Below is a small trained network, with its code and all its weights. Each question gives an input and a target symbol and asks what happens when units are switched off, that is, made to give their printed mean instead of their output.

import numpy as np


def w(rows, s, z=0):
    codes = np.array(rows[::2]) - 128.0
    scale = np.full(codes.shape[1], s)
    scale[-1] = z or s
    return codes * scale


def f(y):
    return y / 2 * (1 + np.tanh(0.7978845608 * (y + 0.044715 * y**3)))


def softmax(a):
    e = np.exp(a - a.max(-1, keepdims=True))
    return e / e.sum(-1, keepdims=True)


def log_softmax(a):
    a = a - a.max(-1, keepdims=True)
    return a - np.log(np.exp(a).sum(-1, keepdims=True))


def net(x, mask):
    ids = ['ΣΨαβδε'.index(c) for c in x.split()]
    T = len(ids)
    res = E[ids] + P[:T]
    r = res
    for j in range(3):
        rows = slice(3 * j, 3 * j + 3)
        q, k, v = (r @ M[0][rows].T for M in (Q, K, V))
        z = softmax(np.where(np.tri(T) > 0, q @ k.T / 3**0.5, -1e9)) @ v
        o = O[0][rows]
        res = res + np.where(mask[j], z, o[:, -1]) @ o[:, :-1]
    y = f(res @ A[0][:, :-1].T + A[0][:, -1])
    res = res + np.where(mask[3:19], y, B[0][:, -1]) @ B[0][:, :-1]
    return log_softmax(res[-1] @ U[:, :-1].T + U[:, -1])


Q, K, V, O, A, B = {}, {}, {}, {}, {}, {}
E = w([
[31,43,183],'Σ',
[210,43,93],'Ψ',
[183,8,113],'α',
[10,27,205],'β',
[183,19,154],'δ',
[118,92,10],'ε',
],0.012)
P = w([
[161,67,71],'0',
[1,186,83],'1',
[122,202,149],'2',
[128,146,145],'3',
[144,104,115],'4',
[162,67,115],'5',
[138,46,103],'6',
],0.011)
Q[0] = w([
[72,64,112],'head 0',
[94,176,162],'head 0',
[162,133,215],'head 0',
[146,136,123],'head 1',
[121,2,153],'head 1',
[152,110,83],'head 1',
[239,186,151],'head 2',
[106,245,214],'head 2',
[218,214,161],'head 2',
],0.0083)
K[0] = w([
[200,35,134],'head 0',
[90,198,207],'head 0',
[106,167,104],'head 0',
[60,137,121],'head 1',
[147,86,161],'head 1',
[188,80,135],'head 1',
[170,127,254],'head 2',
[189,244,183],'head 2',
[16,247,159],'head 2',
],0.008)
V[0] = w([
[159,210,110],'head 0',
[142,121,8],'head 0',
[3,164,134],'head 0',
[191,131,180],'head 1',
[133,231,74],'head 1',
[57,150,133],'head 1',
[100,142,193],'head 2',
[175,113,115],'head 2',
[108,79,70],'head 2',
],0.012)
O[0] = w([
[147,90,186,24],'head 0',
[176,64,188,169],'head 0',
[76,44,73,79],'head 0',
[112,226,100,102],'head 1',
[255,72,247,9],'head 1',
[126,72,137,118],'head 1',
[18,101,2,76],'head 2',
[141,172,131,159],'head 2',
[172,67,190,222],'head 2',
],0.0066,0.012)
A[0] = w([
[135,161,197,107],'neuron 0',
[83,122,143,112],'neuron 1',
[172,204,248,137],'neuron 2',
[150,172,162,114],'neuron 3',
[125,254,117,210],'neuron 4',
[132,40,123,132],'neuron 5',
[163,182,89,225],'neuron 6',
[94,170,82,119],'neuron 7',
[50,151,152,156],'neuron 8',
[211,230,64,36],'neuron 9',
[166,100,98,121],'neuron 10',
[98,11,185,133],'neuron 11',
[88,212,144,253],'neuron 12',
[118,175,7,207],'neuron 13',
[118,81,208,169],'neuron 14',
[126,191,97,246],'neuron 15',
],0.0096,0.0052)
B[0] = w([
[150,59,119,141],'neuron 0',
[158,132,124,164],'neuron 1',
[153,103,226,190],'neuron 2',
[122,90,137,131],'neuron 3',
[119,189,165,150],'neuron 4',
[176,126,43,203],'neuron 5',
[42,147,201,161],'neuron 6',
[136,112,170,155],'neuron 7',
[179,163,153,210],'neuron 8',
[112,126,117,149],'neuron 9',
[68,129,78,143],'neuron 10',
[183,133,97,255],'neuron 11',
[2,157,130,179],'neuron 12',
[23,103,160,229],'neuron 13',
[176,144,83,195],'neuron 14',
[29,140,163,168],'neuron 15',
],0.0075,0.0069)
U = w([
[90,75,106,132],'Σ',
[121,152,205,133],'Ψ',
[106,254,151,204],'α',
[95,143,48,145],'β',
[88,140,220,147],'δ',
[183,117,108,3],'ε',
],0.0088,0.0038)

Each question gives the input, a string of symbols that net reads in full, and the target symbol t.
The units are the heads (3 rows each of Q, K, V and O) and the neurons (one row each of A and B). Each row of codes is followed by its name. A weight is (code - 128) times the scale printed after its matrix; where a second scale follows, it is the last column's (O, A, B and U).
mask holds one flag per unit, heads first, then neurons. A switched-off unit (its flag False) gives its mean, the last column of its rows in O or B, instead of its output. The means were averaged over made-up inputs and are rounded, as every weight is.
A unit's drop is (log p(t) with every unit on - log p(t) with that unit switched off) / (log p(t) with every unit on - log p(t) with every unit switched off).
The circuit of an input: a set's keep is (log p(t) with only the set's units on - log p(t) with every unit switched off) / (log p(t) with every unit on - log p(t) with every unit switched off). Starting from the 12 units with the biggest drops (on a tie, the unit counted first), units are removed one at a time, each time the one whose removal leaves the highest keep (on an exact tie, the one counted first), for as long as the keep stays at least 0.8.
circuit, biggest first: the units of the circuit, biggest drop first
most important unit: the unit with the biggest drop
heads that matter: for each layer, one digit per head in row order, 1 if its drop is at least 0.15 and else 0, layers parted by /
drop of u: that unit's drop, to one decimal
input Σ Σ Ψ δ, target β: circuit, biggest first -> [head 2; neuron 2]
input Σ δ α β β β δ, target β: heads that matter -> 000
input Σ δ Σ β, target β: circuit, biggest first -> [head 0; head 2]
input ε Σ Σ δ β, target ε: heads that matter -> 001
input ε β Σ Ψ ε δ, target ε: heads that matter -> 100
input β Σ Σ β, target Σ: circuit, biggest first -> [head 0]
input Ψ Σ β δ δ Ψ, target α: circuit, biggest first -> [head 1; head 0]
input Σ Σ δ, target Σ: circuit, biggest first -> [head 0; head 2; neuron 13]
input δ ε ε, target ε: circuit, biggest first -> [head 1; head 0; neuron 13]
input Σ Σ Σ Σ, target Σ: heads that matter -> 101
input ε δ δ Ψ β ε δ, target ε: heads that matter -> 101
input β δ β Σ, target Σ: drop of head 0 -> 0.4
input ε α Σ Ψ, target ε: drop of head 0 -> 0.6
input ε ε Σ α α, target ε: drop of neuron 13 -> 0.2
input ε δ Σ α ε α Σ, target ε: most important unit -> head 2
